Below are the code and all the weights of a small trained network. Each question names an input and a target symbol and asks about switching units off, where a switched-off unit gives its printed mean instead of its output.

import numpy as np


def w(rows, s, z=0):
    codes = np.array(rows[::2]) - 128.0
    scale = np.full(codes.shape[1], s)
    scale[-1] = z or s
    return codes * scale


def f(y):
    return np.maximum(y, 0)


def softmax(a):
    e = np.exp(a - a.max(-1, keepdims=True))
    return e / e.sum(-1, keepdims=True)


def log_softmax(a):
    a = a - a.max(-1, keepdims=True)
    return a - np.log(np.exp(a).sum(-1, keepdims=True))


def net(x, mask):
    ids = ['αεηθλπστφψω'.index(c) for c in x.split()]
    T = len(ids)
    res = E[ids] + P[:T]
    r = res
    for j in range(2):
        rows = slice(3 * j, 3 * j + 3)
        q, k, v = (r @ M[0][rows].T for M in (Q, K, V))
        z = softmax(np.where(np.tri(T) > 0, q @ k.T / 3**0.5, -1e9)) @ v
        o = O[0][rows]
        res = res + np.where(mask[j], z, o[:, -1]) @ o[:, :-1]
    y = f(res @ A[0][:, :-1].T + A[0][:, -1])
    res = res + np.where(mask[2:26], y, B[0][:, -1]) @ B[0][:, :-1]
    return log_softmax(res[-1] @ U[:, :-1].T + U[:, -1])


Q, K, V, O, A, B = {}, {}, {}, {}, {}, {}
E = w([
[74,72,165],'α',
[154,116,133],'ε',
[163,141,134],'η',
[190,156,104],'θ',
[143,119,54],'λ',
[182,128,153],'π',
[130,42,123],'σ',
[96,225,50],'τ',
[131,54,189],'φ',
[151,249,133],'ψ',
[197,157,221],'ω',
],0.017)
P = w([
[246,97,122],'0',
[120,101,105],'1',
[115,117,99],'2',
[125,114,100],'3',
[140,113,112],'4',
[156,107,114],'5',
[142,113,107],'6',
[143,114,106],'7',
],0.014)
Q[0] = w([
[54,162,134],'H0',
[6,121,144],'H0',
[164,96,133],'H0',
[81,144,120],'H1',
[89,179,167],'H1',
[109,73,93],'H1',
],0.018)
K[0] = w([
[73,155,2],'H0',
[45,102,166],'H0',
[237,57,121],'H0',
[35,79,169],'H1',
[15,157,166],'H1',
[193,72,76],'H1',
],0.0094)
V[0] = w([
[208,106,163],'H0',
[139,148,79],'H0',
[13,251,44],'H0',
[162,114,63],'H1',
[168,206,136],'H1',
[63,97,114],'H1',
],0.013)
O[0] = w([
[39,152,99,196],'H0',
[109,189,47,128],'H0',
[199,137,140,5],'H0',
[255,170,18,160],'H1',
[102,197,141,142],'H1',
[188,60,179,86],'H1',
],0.0075,0.023)
A[0] = w([
[65,97,136,111],'N0',
[127,163,120,15],'N1',
[186,152,189,119],'N2',
[119,147,183,159],'N3',
[130,117,97,77],'N4',
[129,111,97,126],'N5',
[128,113,87,114],'N6',
[91,145,93,227],'N7',
[134,186,50,168],'N8',
[167,123,106,63],'N9',
[132,88,85,100],'N10',
[61,142,145,153],'N11',
[134,158,150,135],'N12',
[171,111,198,178],'N13',
[157,179,114,106],'N14',
[145,169,84,156],'N15',
[99,81,97,199],'N16',
[125,93,91,92],'N17',
[139,151,141,85],'N18',
[84,116,125,130],'N19',
[139,154,135,64],'N20',
[108,117,161,141],'N21',
[115,68,127,1],'N22',
[145,255,193,142],'N23',
],0.015,0.0041)
B[0] = w([
[133,150,83,208],'N0',
[97,128,142,145],'N1',
[24,140,77,133],'N2',
[113,184,2,136],'N3',
[98,138,142,155],'N4',
[148,150,143,164],'N5',
[177,203,159,175],'N6',
[156,107,156,247],'N7',
[109,139,219,255],'N8',
[125,166,92,138],'N9',
[157,150,109,170],'N10',
[151,88,120,216],'N11',
[154,53,64,136],'N12',
[111,147,123,129],'N13',
[111,91,183,157],'N14',
[128,96,187,191],'N15',
[198,122,119,212],'N16',
[166,168,89,169],'N17',
[171,92,129,132],'N18',
[156,108,125,194],'N19',
[120,66,170,134],'N20',
[207,117,90,141],'N21',
[107,142,106,145],'N22',
[120,82,74,169],'N23',
],0.0063,0.02)
U = w([
[220,2,129,110],'α',
[147,151,93,105],'ε',
[129,133,115,116],'η',
[101,200,127,64],'θ',
[190,254,73,4],'λ',
[109,142,103,83],'π',
[208,175,23,240],'σ',
[222,67,162,90],'τ',
[168,43,77,119],'φ',
[131,12,172,111],'ψ',
[39,122,55,118],'ω',
],0.009,0.0023)

Each question gives the input, a string of symbols that net reads in full, and the target symbol t.
The units are the heads (3 rows each of Q, K, V and O) and the neurons (one row each of A and B). Each row of codes is followed by its name. A weight is (code - 128) times the scale printed after its matrix; where a second scale follows, it is the last column's (O, A, B and U).
mask holds one flag per unit, heads first, then neurons. A switched-off unit (its flag False) gives its mean, the last column of its rows in O or B, instead of its output. The means were averaged over made-up inputs and are rounded, as every weight is.
A unit's drop is (log p(t) with every unit on - log p(t) with that unit switched off) / (log p(t) with every unit on - log p(t) with every unit switched off).
The circuit of an input: a set's keep is (log p(t) with only the set's units on - log p(t) with every unit switched off) / (log p(t) with every unit on - log p(t) with every unit switched off). Starting from the 12 units with the biggest drops (on a tie, the unit counted first), units are removed one at a time, each time the one whose removal leaves the highest keep (on an exact tie, the one counted first), for as long as the keep stays at least 0.8.
units of the circuit, in order: the units of the circuit, biggest drop first
unit that matters most: the unit with the biggest drop
heads that matter: for each layer, one digit per head in row order, 1 if its drop is at least 0.15 and else 0, layers parted by /
drop of u: that unit's drop, to one decimal
input η π τ σ τ, target τ: heads that matter : 10
input ω π σ α π, target ω: unit that matters most : H0
input σ θ σ θ λ π λ φ, target σ: units of the circuit, in order : [N8, N15, N14]
input σ π σ λ λ ψ, target ψ: heads that matter : 00
input θ ψ η, target θ: units of the circuit, in order : [N8, H1, H0, N16]
input ω ω ω ω φ, target ω: heads that matter : 11
input λ θ θ, target θ: heads that matter : 00
input ω π σ ω σ, target ω: heads that matter : 11
input λ σ τ η σ, target λ: heads that matter : 01
input ω σ θ ω σ, target ω: heads that matter : 11
input λ λ σ ω ε ψ η λ, target λ: drop of N4 : 0.0
input θ ω ω ω ω ε θ, target θ: drop of N8 : 0.3
input ω τ ε, target ω: drop of H1 : 0.5
input ω σ η, target ω: units of the circuit, in order : [H0]
